Below is a small trained network, with its code and all its weights. Each question gives an input and a class and asks what happens when units are switched off, that is, made to give their printed mean instead of their output.

import numpy as np


def w(rows, s, z=0):
    codes = np.array(rows[::2]) - 128.0
    scale = np.full(codes.shape[1], s)
    scale[-1] = z or s
    return codes * scale


def f(y):
    return np.maximum(y, 0)


def log_softmax(a):
    a = a - a.max(-1, keepdims=True)
    return a - np.log(np.exp(a).sum(-1, keepdims=True))


def net(x, mask):
    res = np.array(x, float).reshape(1, 4) / 4 @ E
    y = f(res @ A[0][:, :-1].T + A[0][:, -1])
    res = res + np.where(mask, y, B[0][:, -1]) @ B[0][:, :-1]
    return log_softmax(res[-1] @ U[:, :-1].T + U[:, -1])


A, B = {}, {}
E = w([
[85,35,151,73,27,62,234,146],'x0',
[53,180,201,208,68,184,117,51],'x1',
[243,78,229,88,92,237,52,170],'x2',
[134,194,65,76,109,254,193,163],'x3',
],0.0093)
A[0] = w([
[49,70,67,106,32,65,226,114,54],'N1',
[54,163,206,211,83,171,139,67,144],'N2',
[135,226,60,208,249,130,87,96,111],'N3',
[110,60,199,159,110,8,85,102,35],'N4',
[98,155,224,105,45,178,123,39,101],'N5',
[107,85,160,95,28,64,217,125,254],'N6',
[106,56,214,36,31,161,119,166,83],'N7',
[68,156,145,175,39,150,115,43,24],'N8',
[223,72,210,138,100,217,48,165,80],'N9',
[23,198,36,153,165,43,169,88,83],'N10',
[171,88,42,43,195,66,129,217,41],'N11',
[115,182,36,64,70,255,235,143,47],'N12',
[113,71,146,160,223,74,28,97,135],'N13',
[76,201,134,149,77,174,145,84,184],'N14',
],0.0094,0.009)
B[0] = w([
[134,211,204,122,175,93,16,213,220],'N1',
[175,117,62,80,95,100,138,190,208],'N2',
[150,184,136,90,148,127,4,201,207],'N3',
[92,80,104,198,49,213,119,197,180],'N4',
[165,74,94,111,127,88,114,171,189],'N5',
[153,155,16,72,144,180,58,122,251],'N6',
[81,194,154,132,207,65,80,184,193],'N7',
[208,54,237,133,160,47,130,251,169],'N8',
[59,157,54,151,207,22,111,172,219],'N9',
[49,100,58,134,190,22,132,164,233],'N10',
[210,46,165,91,85,65,175,175,199],'N11',
[70,46,116,194,71,192,81,230,212],'N12',
[121,94,46,130,77,193,92,155,192],'N13',
[135,95,66,75,129,127,150,169,198],'N14',
],0.012,0.018)
U = w([
[74,142,127,166,162,64,144,130,134],'0',
[178,193,139,121,144,153,73,141,57],'1',
[96,56,124,219,75,193,120,156,91],'2',
[230,61,133,96,119,86,175,143,74],'3',
[146,144,78,85,137,165,125,107,228],'4',
[72,214,135,42,42,215,231,18,8],'5',
[38,23,223,31,38,250,196,19,8],'6',
[51,197,224,54,45,221,240,45,8],'7',
],0.019,0.015)

Each question gives the input, the list of numbers given to net, and the class t.
The units are the neurons (one row each of A and B). Each row of codes is followed by its name. A weight is (code - 128) times the scale printed after its matrix; where a second scale follows, it is the last column's (A, B and U).
mask holds one flag per neuron, in row order. A switched-off neuron (its flag False) gives its mean, the last column of its row in B, instead of its output. The means were averaged over made-up inputs and are rounded, as every weight is.
A unit's drop is (log p(t) with every unit on - log p(t) with that unit switched off) / (log p(t) with every unit on - log p(t) with every unit switched off).
The circuit of an input: a set's keep is (log p(t) with only the set's units on - log p(t) with every unit switched off) / (log p(t) with every unit on - log p(t) with every unit switched off). Starting from the 12 units with the biggest drops (on a tie, the unit counted first), units are removed one at a time, each time the one whose removal leaves the highest keep (on an exact tie, the one counted first), for as long as the keep stays at least 0.8.
circuit, biggest first: the units of the circuit, biggest drop first
unit that matters most: the unit with the biggest drop
k most important neurons: the k neurons with the biggest drops, biggest first
drop when u is switched off: that unit's drop, to one decimal
input [-7,2,-6,-5], class 1: unit that matters most	N3
input [-7,-8,-5,-2], class 3: 2 most important neurons	[N11 N1]
input [8,-1,6,-4], class 1: 2 most important neurons	[N6 N10]
input [1,8,8,-2], class 0: 2 most important neurons	[N9 N7]
input [-6,-2,-4,-7], class 2: 4 most important neurons	[N13 N1 N4 N6]
input [-6,-1,5,-7], class 2: 2 most important neurons	[N13 N1]
input [7,3,5,0], class 1: circuit, biggest first	[N6 N7]
input [1,0,2,0], class 4: 3 most important neurons	[N1 N10 N3]
input [-7,-8,3,-5], class 3: 3 most important neurons	[N11 N1 N6]
input [-4,7,8,1], class 0: 2 most important neurons	[N9 N11]
input [-1,5,-3,5], class 2: 2 most important neurons	[N12 N11]
input [5,1,8,-5], class 0: 2 most important neurons	[N9 N7]
input [6,7,3,-1], class 3: 2 most important neurons	[N5 N8]
input [0,-5,6,-6], class 0: circuit, biggest first	[N9]
input [8,-8,-4,-8], class 1: 2 most important neurons	[N1 N6]
input [-3,-3,-5,-6], class 2: 3 most important neurons	[N13 N4 N9]
input [2,1,2,-3], class 4: circuit, biggest first	[N12 N1 N8]
input [8,4,-6,2], class 1: 3 most important neurons	[N1 N6 N9]
input [0,-7,8,-4], class 0: drop when N9 is switched off	1.3
input [6,-5,3,-6], class 1: drop when N7 is switched off	0.5
input [-1,0,8,-7], class 0: circuit, biggest first	[N9]
input [1,-5,7,8], class 2: drop when N12 is switched off	2.4
input [-1,-6,-3,-1], class 3: drop when N11 is switched off	0.3
